a =
[[ 18.9   2.1  50.0  55.6 -20.7]
 [ 12.3  -0.5 -17.2   5.0  62.1]
 [-29.8   9.6  -8.7 -17.1  20.1]
 [-28.1   9.7 -17.4 -20.0  18.4]
 [-26.0  11.4 -15.6 -17.8  18.0]]
a[0,0] = 18.9
a[3,4] = 18.4
a[2] = [-29.8, 9.6, -8.7, -17.1, 20.1]
a[4,3] = -17.8
a[0] = [18.9, 2.1, 50.0, 55.6, -20.7]
a[:, 3] = [55.6, 5.0, -17.1, -20.0, -17.8]
a[4] = [-26.0, 11.4, -15.6, -17.8, 18.0]
a[:, 1] = [2.1, -0.5, 9.6, 9.7, 11.4]
a[0,3] = 55.6
a[2,0] = -29.8
a[1,0] = 12.3
a[3] = [-28.1, 9.7, -17.4, -20.0, 18.4]
a[3,0] = -28.1
a[1,2] = -17.2

grid =
[[2713, 6900, 6850, 2569],
 [3946, 4900, 6951, 5006],
 [4092, 2990, 8655, 6494],
 [5131, 3896, 8308, 6539],
 [5847, 6428, 3808, 7244],
 [4657, 4201, 8024, 4771],
 [3726, 5823, 6554, 1741],
 [7191, 4495, 7999, 5107],
 [5405, 4825, 8441, 4598],
 [3120, 5946, 6707, 3415]]
grid[0,0] -> 2713
grid[3,-3] -> 3896
grid[:, -2] -> [6850, 6951, 8655, 8308, 3808, 8024, 6554, 7999, 8441, 6707]
grid[:, -4] -> [2713, 3946, 4092, 5131, 5847, 4657, 3726, 7191, 5405, 3120]
grid[-3,-3] -> 4495
grid[:, -3] -> [6900, 4900, 2990, 3896, 6428, 4201, 5823, 4495, 4825, 5946]
grid[2,-3] -> 2990
grid[6,-4] -> 3726
grid[-4,1] -> 5823
grid[2,-2] -> 8655
grid[6] -> [3726, 5823, 6554, 1741]
grid[-6,3] -> 7244
grid[-7] -> [5131, 3896, 8308, 6539]
grid[6,-2] -> 6554
grid[0,1] -> 6900
grid[0,2] -> 6850
grid[-1,-4] -> 3120
grid[-9,0] -> 3946
grid[8,-3] -> 4825
grid[-2] -> [5405, 4825, 8441, 4598]
grid[-7,3] -> 6539
grid[:, -1] -> [2569, 5006, 6494, 6539, 7244, 4771, 1741, 5107, 4598, 3415]
grid[-9] -> [3946, 4900, 6951, 5006]
grid[4,2] -> 3808
grid[-5,-1] -> 4771

M =
[[ 23.9   8.7   2.1  10.3   5.7   9.1  51.6  -4.4   4.1  -0.9   0.2   4.0
   15.0  -3.6  59.1]
 [ -5.5 -27.6  10.7  14.1  20.8  23.8 -30.0   9.4  -1.0  10.4 -10.9  36.4
  -29.4  12.3 -24.6]
 [-37.3  27.5  -3.9  -8.0  -7.4 -12.2 -36.1   5.4  16.5  -4.1   1.7  -3.6
   47.8  17.9 -42.1]]
M[0, 0]: 23.9
M[1, 0]: -5.5
M[1, 4]: 20.8
M[2, 13]: 17.9
M[:, 10]: [0.2, -10.9, 1.7]
M[2, 14]: -42.1
M[2, 5]: -12.2
M[1]: [-5.5, -27.6, 10.7, 14.1, 20.8, 23.8, -30.0, 9.4, -1.0, 10.4, -10.9, 36.4, -29.4, 12.3, -24.6]
M[1, 6]: -30.0
M[0, 11]: 4.0
M[2, 10]: 1.7
M[:, 1]: [8.7, -27.6, 27.5]
M[2, 8]: 16.5
M[:, 6]: [51.6, -30.0, -36.1]
M[:, 8]: [4.1, -1.0, 16.5]
M[2]: [-37.3, 27.5, -3.9, -8.0, -7.4, -12.2, -36.1, 5.4, 16.5, -4.1, 1.7, -3.6, 47.8, 17.9, -42.1]
M[0, 1]: 8.7
M[2, 11]: -3.6
M[2, 3]: -8.0
M[:, 0]: [23.9, -5.5, -37.3]
M[2, 7]: 5.4
M[0, 7]: -4.4
M[0, 4]: 5.7
M[2, 12]: 47.8
M[1, 14]: -24.6
M[1, 11]: 36.4
M[:, 13]: [-3.6, 12.3, 17.9]

B =
[[ 40.8  -9.5  20.3   3.9   7.3  -7.0   3.5]
 [-20.9   0.7   1.7   1.1  -0.4  -4.2  -7.5]
 [ 43.8 -13.1 -11.2   7.7  -0.2 -13.9  -6.1]
 [ 62.9 -21.7  -3.3  -1.1  -2.1  -4.5   3.1]
 [-23.2  -8.9 -24.5   6.3   1.1  -8.3   2.2]
 [ -3.0 -20.4 -11.8  -7.8  -3.3   2.2  -3.5]
 [ -1.1  -4.5 -16.8   3.4   2.6 -16.9  -7.9]]
B[0,0]: 40.8
B[1,2]: 1.7
B[6,3]: 3.4
B[5,3]: -7.8
B[3,5]: -4.5
B[:, 5]: [-7.0, -4.2, -13.9, -4.5, -8.3, 2.2, -16.9]
B[1,5]: -4.2
B[6,5]: -16.9
B[4,4]: 1.1
B[3,0]: 62.9
B[2,5]: -13.9
B[:, 6]: [3.5, -7.5, -6.1, 3.1, 2.2, -3.5, -7.9]
B[1,1]: 0.7
B[3,3]: -1.1
B[4,1]: -8.9
B[0,1]: -9.5
B[6]: [-1.1, -4.5, -16.8, 3.4, 2.6, -16.9, -7.9]
B[1]: [-20.9, 0.7, 1.7, 1.1, -0.4, -4.2, -7.5]
B[0]: [40.8, -9.5, 20.3, 3.9, 7.3, -7.0, 3.5]
B[4,5]: -8.3
B[5]: [-3.0, -20.4, -11.8, -7.8, -3.3, 2.2, -3.5]
B[2,2]: -11.2
B[0,5]: -7.0
B[5,5]: 2.2
B[6,6]: -7.9
B[2,1]: -13.1
B[2]: [43.8, -13.1, -11.2, 7.7, -0.2, -13.9, -6.1]
